Moves between units:
nezo ω funu
nezo κ fava
nezo θ mipi
koro ω pivo
koro κ pule
koro θ pita
sovo ω migu
sovo κ deva
sovo θ paro
gili ω nubo
gili κ sovo
gili θ vubi
kimo ω suru
kimo κ guka
kimo θ boke
vugu ω zanu
vugu κ fope
vugu θ vuge
migu ω rotu
migu κ niva
migu θ kole
kode ω rine
kode κ muba
kode θ muri
kopa ω zoge
kopa κ bezu
kopa θ gube
musi ω vili
musi κ bomo
musi θ pode
niva ω teli
niva κ vepo
niva θ nubo
boke ω pule
boke κ vogo
boke θ suko
zole ω boke
zole κ koba
zole θ vude
muba ω busa
muba κ bebo
muba θ supi
guka ω rene
guka κ poti
guka θ vogo
deva ω niva
deva κ luge
deva θ gili
givo ω pevo
givo κ geko
givo θ nuge
bomo ω sona
bomo κ funu
bomo θ feza
tuni ω bupe
tuni κ vude
tuni θ poti
saze ω roti
saze κ nubu
saze θ pevo
bebo ω lezo
bebo κ vufo
bebo θ kode
nira ω sovo
nira κ mapa
nira θ nuni
rame ω rogi
rame κ pevo
rame θ maku
luri ω kode
luri κ sede
luri θ kezi
vepo ω koli
vepo κ geta
vepo θ migu
rene ω kopa
rene κ nera
rene θ fopi
pipo ω vugu
pipo κ geda
pipo θ roti
muri ω luge
muri κ supi
muri θ nira
vubi ω kugu
vubi κ paro
vubi θ diga
fopi ω gube
fopi κ suru
fopi θ koro
dubu ω taso
dubu κ fubi
dubu θ bomo
momu ω nezo
momu κ rogi
momu θ fope
geda ω fope
geda κ maku
geda θ goba
rupe ω bebo
rupe κ vili
rupe θ luri
pade ω nira
pade κ potu
pade θ vufo
suko ω mani
suko κ bane
suko θ gotu
roti ω vuge
roti κ goba
roti θ mevi
paro ω kole
paro κ gili
paro θ zoni
mevi ω godu
mevi κ vore
mevi θ momu
teli ω tuni
teli κ koli
teli θ pivu
sede ω muba
sede κ rupe
sede θ zopo
fope ω mipi
fope κ fufu
fope θ kamo
sisa ω vore
sisa κ saze
sisa θ rame
vufo ω nuni
vufo κ vezo
vufo θ muba
poti ω nera
poti κ peli
poti θ kimo
kezi ω muri
kezi κ zopo
kezi θ pade
zoni ω nima
zoni κ vubi
zoni θ geta
mafo ω bomo
mafo κ nezo
mafo θ zanu
rine ω diga
rine κ busa
rine θ luge
pivo ω saze
pivo κ rora
pivo θ givo
kugu ω zosa
kugu κ kole
kugu θ gela
geta ω fese
geta κ diga
geta θ niva
taso ω potu
taso κ nuku
taso θ sona
feza ω rupe
feza κ musi
feza θ duka
sona ω vezo
sona κ milu
sona θ rupe
bezu ω nuge
bezu κ zuvi
bezu θ nifo
batu ω geta
batu κ rine
batu θ deva
gebe ω kido
gebe κ lepu
gebe θ dubu
bane ω koro
bane κ boke
bane θ bupe
goba ω kamo
goba κ pipo
goba θ vore
geko ω sisa
geko κ pivo
geko θ vuta
mipi ω musi
mipi κ mafo
mipi θ lafu
fava ω dubu
fava κ godu
fava θ mafo
lafu ω pode
lafu κ zanu
lafu θ gebe
koli ω vude
koli κ fese
koli θ rotu
lezo ω vubi
lezo κ nuni
lezo θ rine
pode ω sede
pode κ feza
pode θ kido
subo ω gebe
subo κ vuge
subo θ fava
milu ω pade
milu κ taso
milu θ vili
pevo ω mevi
pevo κ sisa
pevo θ napu
gudi ω geda
gudi κ zoge
gudi θ nubu
vili ω vufo
vili κ sona
vili θ sede
duka ω luri
duka κ pode
duka θ nuku
napu ω momu
napu κ rame
napu θ geda
gotu ω zuvi
gotu κ bupe
gotu θ rene
zoge ω maku
zoge κ nuge
zoge θ ligo
kamo ω lafu
kamo κ vugu
kamo θ subo
zosa ω kimo
zosa κ lalo
zosa θ zole
vuta ω rame
vuta κ givo
vuta θ zoge
vore ω subo
vore κ roti
vore θ rogi
zanu ω feza
zanu κ mipi
zanu θ lepu
zuvi ω vuta
zuvi κ pita
zuvi θ kopa
maku ω fufu
maku κ napu
maku θ pipo
vogo ω fopi
vogo κ kimo
vogo θ bane
mapa ω deva
mapa κ muri
mapa θ guze
nima ω koba
nima κ kugu
nima θ fese
nubu ω goba
nubu κ ligo
nubu θ sisa
nifo ω gudi
nifo κ kopa
nifo θ rora
pivu ω poti
pivu κ rotu
pivu θ zosa
nuku ω kezi
nuku κ kido
nuku θ milu
mani ω geko
mani κ koro
mani θ zuvi
luge ω vepo
luge κ batu
luge θ sovo
suru ω nifo
suru κ rene
suru θ pule
ligo ω pipo
ligo κ gudi
ligo θ saze
busa ω zoni
busa κ lezo
busa θ batu
guze ω gili
guze κ nira
guze θ lezo
nera ω bezu
nera κ gotu
nera θ suru
vuge ω lepu
vuge κ kamo
vuge θ godu
vezo ω guze
vezo κ pade
vezo θ bebo
nuge ω napu
nuge κ vuta
nuge θ gudi
potu ω mapa
potu κ kezi
potu θ vezo
bupe ω pita
bupe κ suko
bupe θ nera
pule ω rora
pule κ fopi
pule θ mani
rotu ω peli
rotu κ teli
rotu θ lalo
supi ω batu
supi κ kode
supi θ mapa
nuni ω paro
nuni κ guze
nuni θ busa
rogi ω fava
rogi κ mevi
rogi θ fufu
peli ω gotu
peli κ tuni
peli θ guka
lalo ω guka
lalo κ pivu
lalo θ koba
koba ω vogo
koba κ zosa
koba θ dola
rora ω nubu
rora κ gube
rora θ geko
dola ω bane
dola κ zole
dola θ tuni
diga ω gela
diga κ zoni
diga θ vepo
zopo ω supi
zopo κ luri
zopo θ potu
lepu ω duka
lepu κ lafu
lepu θ fubi
pita ω givo
pita κ mani
pita θ bezu
vude ω suko
vude κ dola
vude θ peli
godu ω fubi
godu κ subo
godu θ nezo
gube ω ligo
gube κ nifo
gube θ pivo
kole ω lalo
kole κ nubo
kole θ nima
fufu ω mafo
fufu κ momu
fufu θ vugu
fese ω dola
fese κ gela
fese θ teli
nubo ω pivu
nubo κ migu
nubo θ kugu
gela ω zole
gela κ nima
gela θ koli
fubi ω nuku
fubi κ gebe
fubi θ funu
funu ω milu
funu κ dubu
funu θ musi
kido ω zopo
kido κ duka
kido θ taso

The rows follow the links: the fewer symbols apart two units are, the more alike their rows tend to be.

Each row is also shifted at random along 7 hidden directions that mean nothing.

The rows of 90 units, shuffled:
Each row is one unit's numbers.
id 1: [-25   3   3  -4   0   2  -2   7  -1  11  11   4  -6  15  13   9  -5 -11  -4  -6   2   2  -7   5  -3  11   2   3  -3  -1  -3   8   3 -29]
id 2: [  8   5  -1  -1   7  -5  -4  -5   3   3  -3   5  -6  18  -1   9  -5   2   7   0  11  -8   4  -6   9   2  12  10  -8   6  10  -6   5 -16]
id 3: [ 10  14  13   3  -8 -12 -10  -5  -8 -25  -8  -3  22  -6 -11  10 -11   2  12  17  13  -9  -1  -4   3   1  18   7 -10  11  15  -2  11  -7]
id 4: [  6  -2 -25   5   2   2  12 -12  13  14   0   1  -4  14  -1  -1   3  10   4  -3  -3 -12   3  -7  14  -5  -4 -12   7  -3   7  -9  17   7]
id 5: [ 18 -18   0 -10  19  18  -5  -7  15  13  -7  18 -22  -8   3   3   8  -3   3 -10   1   3  23 -13  11 -11  -8   2 -17   7   5  -9 -12  22]
id 6: [ 22   7   6   4 -11   5  -2 -10 -15  -3  -9  -6   2  13  10   7  -3   7   6  11   5   4   9  34   9  -3  14 -15 -13  -3  -5  -2 -10  14]
id 7: [-27   0  -4  -4  14  -8 -11  -1   5   9   1  -2 -20  12  -6   2  13  -2   5   7  17  -3  28 -12  13   0  14   1  -2  28  21 -11   8   5]
id 8: [-37 -17 -18   6  22 -18  21   7 -10  16   6   7 -22  22 -17 -15   5  10  -5 -13   5   3   5  -1  -5   5   1  18  17   9   1   3  12  -5]
id 9: [ -5   4   9   8 -21   0  10   3 -31  -6   8  -5  26 -13   8   7 -10  -7 -12  23 -10   3   3  32  -8   1   1 -28  -1   1  -4  17  16  15]
id 10: [ 23  -5  -8   6   3 -14  10  -8  -6 -11  -2   6   5 -16 -15  -4   6   7   1   8   3  -6  14 -10   5  -2  -2 -10   7  14  10  -3  25  28]
id 11: [ 29   3 -22   2 -14   2  -7 -16  -8   7  -1 -12   7  16  12   6  -7  15  -1  21 -10  -5  15   5  20  -8   2 -29   5 -21   2  -6   6   3]
id 12: [  5   9  -6   0 -16  16 -11 -13   1   7  -6 -12  22  13  13  16 -22   4   7  22 -12 -13  -3   6  13 -13   2 -17 -12 -13  14  -5   1 -17]
id 13: [-28 -11 -12   3  -7   7   9   0 -10   8   9   3   3 -11   1   3  15  -2  -4  10   5   4  28   8  16   4   0 -28  -5   5   2   3  18  38]
id 14: [ -5 -22   0 -10  15   3  -5   7  -2   9   5   7 -26 -19   4 -14  16  -4 -19  -9 -11  20  20 -11  -9  -4 -19  -3  11  -4 -14   3 -18  20]
id 15: [-11  -1  -4  -3   3  25  -4 -10  24  17 -11  -4   0   6   8   2  -8   1   8  -2 -13  -8  -9  -1   5 -17 -11  -2 -10  -6   8 -10 -15  -4]
id 16: [  2   3  -5   8   5 -12  28  10  10   2   7   7 -12  17  -7 -10   8   1   1 -34   9  -1 -32   6 -11  18   1  22  13  -3 -18   5   7 -14]
id 17: [ 17  -4  -5   7  15 -15  19  -6   7 -10 -10  10  -4  -3 -21 -12  -3  12   4 -15  -2  -8 -14 -14  -8  -6  -4  22  11   3  -1  -5   6   6]
id 18: [ 32   0   1  -3  -8 -11 -23 -10 -32 -16 -10 -12   4  -3   6  -2  -8  15  -8  32  -8  12  29   9   6 -12   7 -19   6 -16  -6  -2 -15  15]
id 19: [ -7  -3  -7  -1  13 -13   4 -13  10  -9  -7  14  -5   3  -6  -1  -7  11   6 -15  -1  -9 -13 -23  -1   1  -9  14   8  -8  -1  -6   5 -15]
id 20: [-21   1 -11   7 -12  18  21  -3  23   2   3  10  17  -5   0   5   5   0  12 -20   4 -11 -25   0  13  10  -7  -2 -13 -16  -7   0  12   6]
id 21: [ 21  -4   3  -4   3  -9   2   6   1 -13   3  14 -11  -2   4  -5   5   3  -2 -25   5  11 -16  -7  -6  15  -4  19   6 -23 -27   5 -15 -15]
id 22: [-24   5 -11   0 -12   7   2  -3   9   1   8   5   9   7  11  10   0   1   5  -9   4  -5 -12  -2  13  12   0  -7  -5 -22  -9   0   6 -13]
id 23: [-40  -2  -2   2  -4  20  13   6  10  22  14   2   0  -2  10   8  13 -18  -1  -4   4  -2   5  16   5   7  -3 -21 -12  19   7   5  17  17]
id 24: [ 13 -14  -8  -4   3  -7 -14  -5 -20  -4  -2  -9  -2  -2  -1  -9   7  13   0  11   5  18  20   2   4   5  -3 -10   8  -6  -2  -1  -9   5]
id 25: [ 30  -4  -7   3   3  20   6  -5  15  20  -6  -5  -3   6   2  -2   1   0   3  -2  -9  -5   0  10   3 -14  -7  -8  -7   6   8  -6  -4  14]
id 26: [-54  19   1   1  -9   9  -8 -14  13  -1 -14 -11   7  24   9  10 -13   8  19   1   3 -12 -20  12   8  -5  10   2 -11  -8   5 -12 -12 -23]
id 27: [ -9  -6   3   5  10  -9  10  -6   2 -14  -7   3   0 -11 -14 -11  13   6  13 -14  16   5  -7   7  -6  10  -5   5   0  20   3  -2   7  16]
id 28: [  5 -17  -6   1   5  -7  10   1 -20  -2   1  11  -7   2  -3  -7  -2  11  -7  -5  -2  12   7   6  -1   4  -3   6   5 -16 -15   7  -4   5]
id 29: [ 15   5 -11  -4 -19   1 -12   2  -4  -6  14  -5  11  -6  11   9  10  -1  -2  10   9   5  13  -8  17  15   4 -22  -1 -16  -5   1  10   1]
id 30: [ -4   0  -9  -3  -4   0   2   2   2   3  10   7  -8   9  11   4   7   1  -2 -12   6   4  -2  -2   9  15   0  -4   1 -17 -16   3   2  -8]
id 31: [-22   4 -18  -4  -7  -8 -12 -21 -18   7   3  -5  -3  28  25  14 -13  11  -4  21  -5  -2  20   8  17   2   3 -34   7 -16   3  -3  12 -16]
id 32: [  2  -2  -7  -4  -2  10   1   8  12  13  16   6   3  -2   7   8   5 -14  -1  -7   3  -4  -3 -12   6  11  -6  -4  -5   2   5   4  15 -12]
id 33: [ 13   3  -2   3  -7 -16  -8  -7 -20 -19   0 -13  18  -7  -8  -3   5   9   9  18  16   6   8   7   3  13   6 -14   6  10  10   0  15   2]
id 34: [ -3   0   5   1   6  11   7  -8   8   4  -9  10  -5   8   2   7  -3   0  10  -8   6  -7  -1  11   6  -4   5   4 -17   8   3  -4  -2   8]
id 35: [  4  -1   7   2   5   7   8  18  12  11   6  -1  -6  -1 -10  -6  11 -12   0 -14   7   2  -9   1  -8   4   3  19  -4  15   1   3  -5   0]
id 36: [-21   5 -11 -10   0  -3 -19 -18  15  -9  -3   3   3  10  12   8  -7   9  15  -8   6  -5 -15 -23  11  12  -7   0   1 -20   2 -11   1 -39]
id 37: [-20  -6   6   3   6   2  23   7  -2   6   6  14  -4  -2   2  -2  -4  -9  -7 -17  -7   1 -17  14 -16   4 -10   8   1   3 -11  13   5   0]
id 38: [-28 -12   4  -7  13   3  -2 -16  -7   0 -10   7 -22   7  16  -5   8   8   4 -15   4  19   5  25  -3   5  -9 -11  -4  -4 -16  -1 -22  13]
id 39: [  1   3  14  -1  -7 -10  -8 -17 -24 -31 -11   1  16 -14   7   3  -7  10   7   8   5  11  -1  20  -4   7  -1 -13  -4  -6  -9   4  -5   6]
id 40: [  1 -19   6  -5  20   4  10 -15  -4  -3 -11  22 -29  -6  12  -6  12   6   1 -25   2  18   9  21  -3   2 -15  -7  -6   0 -22   0 -17  33]
id 41: [ -1   1   3   4  13  -4  11  -4   2   9 -12   2  -8  27  -4  -2 -23   6   3 -10 -11  -9 -25   7 -15 -11   0  26   3  -1   1  -1  -9 -29]
id 42: [-22  -1   6   5  -1   5  15   8  17  -9   0   0   4 -29 -12 -15  21  -5   2 -18   3   4 -16  -1 -11   4 -12   3   4   9  -9   1  -2  29]
id 43: [  7 -13   4  -9  18  13  -7  -7  13   6  -9  17 -19  -4   3   4   3  -1   5 -12   1   1  13 -13   7  -8  -6  10 -17   4   2  -8 -14  10]
id 44: [-43  -6  -2  -5  -2   6  -6   1   5  -5   6   9   2 -21   1   3  14  -4   0  -2   7   4  14 -15  11   6  -5  -9  -7  -3  -2  -1   5  18]
id 45: [  5  -7 -13  -3   5  18   7 -17  30   5  -5   8  -4   0   7  -2  15   6  18 -27  10  -1 -14  -1  13  10 -16  -8  -9  -6  -4 -11  -1   8]
id 46: [-18  -6 -21  -3  -3  22   4   3  26  28  10  -7 -11   8  14  -6  16  -2  -4 -15  -9   3  -4  -3   8   1 -16 -17   7 -15  -8  -4  -5   3]
id 47: [  9   3 -18  -5  -6   7  -6   5  29   7  12  -2  -2   2   6  -3  16   0   4 -19   6  -1 -15 -26  12  15  -8   0   6 -20  -8  -7   0 -18]
id 48: [-22   3 -15  17 -22  16  23  -8   0   3  -4 -16  34   2  -6  -3  -1  11  15   6   1  -7 -19  32   8   1  -1 -21  -6  -5   5   0  15  18]
id 49: [  1   1   1   3   9  -4   4  -4  10  -4 -13  -2  -9   3 -13  -9   6   8   9  -9   7  -2  -3  -1   0  -6   5  15   0   9   3  -9  -9  12]
id 50: [-38   0  11  -4   0  17 -10 -11   0   1 -11   0  -6  -6  10   8   7  -3   7  10   6   5  22  21  11  -9   6 -20 -22  13   5  -7 -13  34]
id 51: [-16   6  -8   5 -11 -11  -1   9  -6  -2  12 -16  15  -7  -8  -5   3  -2  -7  15  -2  -2  -1  -9  -5   4   0 -10  18   5   8   4  19  -5]
id 52: [  1   3  -9   5  -7   2   9 -18   0  -7  -3   4  12  -3   5   7   0   7  10   2   4  -7  -1  10  11   4  -4 -24  -5   1   4  -3  19  15]
id 53: [ 20 -22 -18  -8  15  -8 -11   0  -8   7   2   4 -19  11  -2 -12   3  15  -5  -7   0  14  13 -21   6   5  -8  12  13 -23  -9  -3 -13 -17]
id 54: [  9  -6   2   3   0 -13   9  10 -17  -3  11   2   5 -14  -7  -5  -1  -5 -14   7  -6   4   5   0 -12   3  -5  -3  13   7  -2  13  15   5]
id 55: [  5  -7 -13  -2   1   7   3   7  19   9   8  -1   0 -11  -3  -9  12  -3  -4 -12  -7   1  -9 -21  -1   2 -16   0  10  -9  -3  -1   2   0]
id 56: [  7  -7  -5   4   3  15  13  -9  27  -8 -13   3  12 -14 -11 -13  11  10  24 -30   9   0 -33   0   1   7 -17  11  -8  -6  -6  -8  -9  10]
id 57: [ 25  -3  -9  -4  -8   5  -6   7   7   1  10  -4  -3 -11   6  -7  19  -1  -4  -6   3  11   5  -8   6  10  -7 -13   7 -12 -12   0  -4  10]
id 58: [  3  -6   2  -3   3  10  -8 -10   0  -2 -16  -4 -12  -8   4  -8   9  10   1   3  -4  10  18  11   5 -16  -3 -11  -5  -5  -7 -10 -26  35]
id 59: [-15   3   0   2 -13   6   3   1  -1  -3   3  -5  18  -9   6   0  -8  -1  -4   1 -14  -1 -19   3  -7  -1 -11  -7   5 -17  -8   7   0  -8]
id 60: [ 12 -11  -9  -9  12 -14 -11 -15 -13  -4   0  11 -20   3  10   2   2   9  -6   3   1   8  25 -12   8   2  -5 -12   8  -6  -4  -3   2   1]
id 61: [-31  -1  -7  13  -1  -8  14   0   1 -11  -4 -10  24 -10 -28 -13   3   9  14   0  10  -6 -16  -2  -4   4   0   9   7  14  14  -2  18   6]
id 62: [-12  -3   7  -2  10   0   0  -7 -13   5  -7   8 -13  14   5   8  -8   0   0   5   3   1  17  16   3  -5   9  -1 -11  11   4   0  -4   5]
id 63: [ 39   2   5   7 -11  -9  11 -17 -29 -22  -7   5  16  -6   7   6  -7  10   3  10   2   4   2  35   0   6   2 -25  -3  -5 -10   8  11  22]
id 64: [  6  -6  -3 -13  -4  -4 -23   6 -20   8  19   1  -5   0  18  12  -2 -11 -17  19  -2  10  30 -12   6   9  -1 -19   3  -8   1   8   6 -17]
id 65: [ -8  13 -13   7 -16  22   3 -12  14  15  -4 -17   9  18   8   8   8   4  15  10   7 -10   5  24  24  -5  11 -28 -14   4  12 -11   5  20]
id 66: [ -6  14  -5   8 -16  11   0 -12  20 -13 -15 -13  29  -9 -10  -1  -5  12  19   5  -2 -16 -21  -5   9 -10   0  -3  -5  -9  10 -13   0   7]
id 67: [ 57   4 -21   1  -7   6  -7  -7  14   8  -1 -12   2  11  -2  -1   8  12   9   6   6  -7   8 -11  23  -2   6 -10   1 -11   9 -14   2   2]
id 68: [-11   3  -8   5 -11  -4  -6  -9 -11  -7   0 -17  20  -4  -4  -2   9   8  12  19  14   4   9  12   9   9   3 -25   2  12  15  -3  17  10]
id 69: [-13  -2  -8  -3   4   0  -8  -7 -14  21   1  -5 -10  27  11  11 -12   1  -4  21  -4  -5  26   8  10  -9   9 -14  -3   9  17  -2   9 -10]
id 70: [ 11 -17  23 -13   9   6 -26  -8 -30 -14 -14   9  -9 -31   9   5  -3  -2 -11  26  -7  20  49   8   0 -20  -3 -16 -17   7  -1   2 -25  41]
id 71: [-54 -21 -13   3  19 -13  10   6 -10  12   4   1 -18  -1 -19 -17  16   5  -5   0   8   9  25  -6  -1   0  -2   3  13  24  10  -1  12  22]
id 72: [ 19  -1  12   8  -8  -7   8  -9 -24 -28 -17  -4  22  -7  -7 -10 -10  17  11  -2   2  13 -25  34 -14   5  -2   6   0 -15 -17   6 -16   3]
id 73: [ -5  -4 -17  -1  -5 -15  -8   3 -14  -4  12   0  10   2  -7   4  -2   5  -4  13   6  -2  15 -24  13  10   5  -2   9 -11   7   2  21 -17]
id 74: [  3  -5  -6  -9  11  -3 -23  -4   5   4  -4  -7 -22   3  -1  -4  16   6   1   9  10   7  34 -19  14  -5   6  -4   1   8  10 -14 -11  12]
id 75: [-19  -7   6   8  15 -10  19  -6  -8  -7 -17   4 -15   1 -13 -15   1  12  -2  -9  -6   3  -1  18 -13 -14  -1  11   7   9  -8  -2 -11  28]
id 76: [ 39   0   7   2 -14  -1   1   5 -10 -18   4   5  27 -24   0   2 -13  -2  -5   3 -11   1 -18  -5 -10   4 -10   2   1 -19 -11  12   3  -9]
id 77: [-19  -5  -1  10   1  -4  16  -3  -3 -12 -10  -4  15  -6 -19 -14   0  12  13  -9   6   2 -22  13  -9   4  -4  12   4   3  -1   0   0   5]
id 78: [-17  -3  10 -10 -12   1 -18  -3 -28  -9   2  -2 -11  -1  30   4   2   2 -13   9  -5  27  19  27   1   6   0 -25  -1 -29 -30   9 -28   9]
id 79: [ -3   4  16   0   2   3   5  12   3  -1   1   6  -2   5   2   0  -5  -9   2 -19   3   3 -25  10 -14   9   2  24  -6  -3 -11   8 -14 -23]
id 80: [-26   7   2   2  -4 -17   0   7 -12  -8   4  -9   0   7   1  -8  -4   3  -8  -1  -4   7 -16   6 -15   7   1   7  18 -10 -13   7  -5 -21]
id 81: [ 29 -15 -11   3  -3  11  13   1   9  -5   1  13  14 -24 -12  -5  11   5   5 -13   3   1  -2 -14  11   4 -12   2  -7 -13  -7   0   6  25]
id 82: [ -4  -8 -20  -5  -7   3 -18  -2   3  -3   5  -3  16 -12  -5   1   2   8   3  11   2  -1  10 -34  19   4  -6  -6   1 -22   8  -6   6 -10]
id 83: [ -2 -10 -15 -12   3   9 -18   7  23  10  13   1   0 -22   0  -3  13  -7  -7  -1  -6  -1  10 -48   8   1 -19  -6   8  -8   9  -5   7  -5]
id 84: [  2  -1  -2   1  10  -2   2  -4   0  11  -6  -1  -5  17  -4   1 -14   3   0   4  -7  -8  -2   0  -4 -12   1  11   1   6  11  -3   0 -15]
id 85: [-12   2 -11   7   1   0  13 -11   7   3 -11  -3  -1  13  -5  -6  -5  13   5  -4  -7  -9  -9   7   3 -10  -2   0   5  -5   0  -7   0   6]
id 86: [ 17 -19 -11  -5  23   0   7 -10  18   1  -9  19 -23 -10  -6 -10  10   9   1 -22  -4   1   6 -24   3  -7 -17   9   4  -5  -7 -10  -7  20]
id 87: [-12  -9   6  -4  -6   6  -2  -3  -7 -17  -2  14   9 -23   3   2   0   3  -1  -5  -1   9   0  -3   4   4  -8   0 -10 -22 -18   4 -11  13]
id 88: [ 31 -12   6   3  20  -6  14   0 -10   5  -8  12 -16   4 -12  -4  -6   2  -3  -4  -3   0   9   7 -10 -11   1  17  -2  18   4   2   0  12]
id 89: [-12  -7  -6  -9   4  -6 -12   6  -6   8   8  -5 -22  10  13  -9   5   2 -15  -5  -8  16   6  -6  -6   4  -8  -2  18 -19 -17   3 -18 -15]
id 90: [-23   9  -8   4 -25   9   4  -5 -19   5   9  -6  10  16  25  14  -2   1  -3  12   0   4   6  35  15  11   9 -36  -6 -20 -14   8   8   5]

Some units, each with its row:
zoge id 59
potu id 84
lezo id 6
pule id 90
kezi id 41
saze id 9
zosa id 33
boke id 82
niva id 86
givo id 51
kimo id 71
momu id 35
maku id 23
fese id 40
fopi id 22
bane id 28
zopo id 15
bebo id 70
paro id 18
zole id 56
deva id 67
gotu id 13
rame id 64
muri id 34
geta id 17
luge id 49

Row, symbols taken left to right, then the row they reach:
id 55 ω θ θ κ: id 1
id 43 θ ω ω ω ω θ κ: id 77
id 7 ω κ κ ω ω θ: id 27
id 72 ω θ ω θ ω θ: id 83
id 60 ω ω ω κ κ: id 87
id 8 κ κ θ κ ω: id 44
id 50 ω κ ω θ θ: id 52
id 19 ω ω ω κ κ: id 73
id 48 θ κ κ κ: id 61

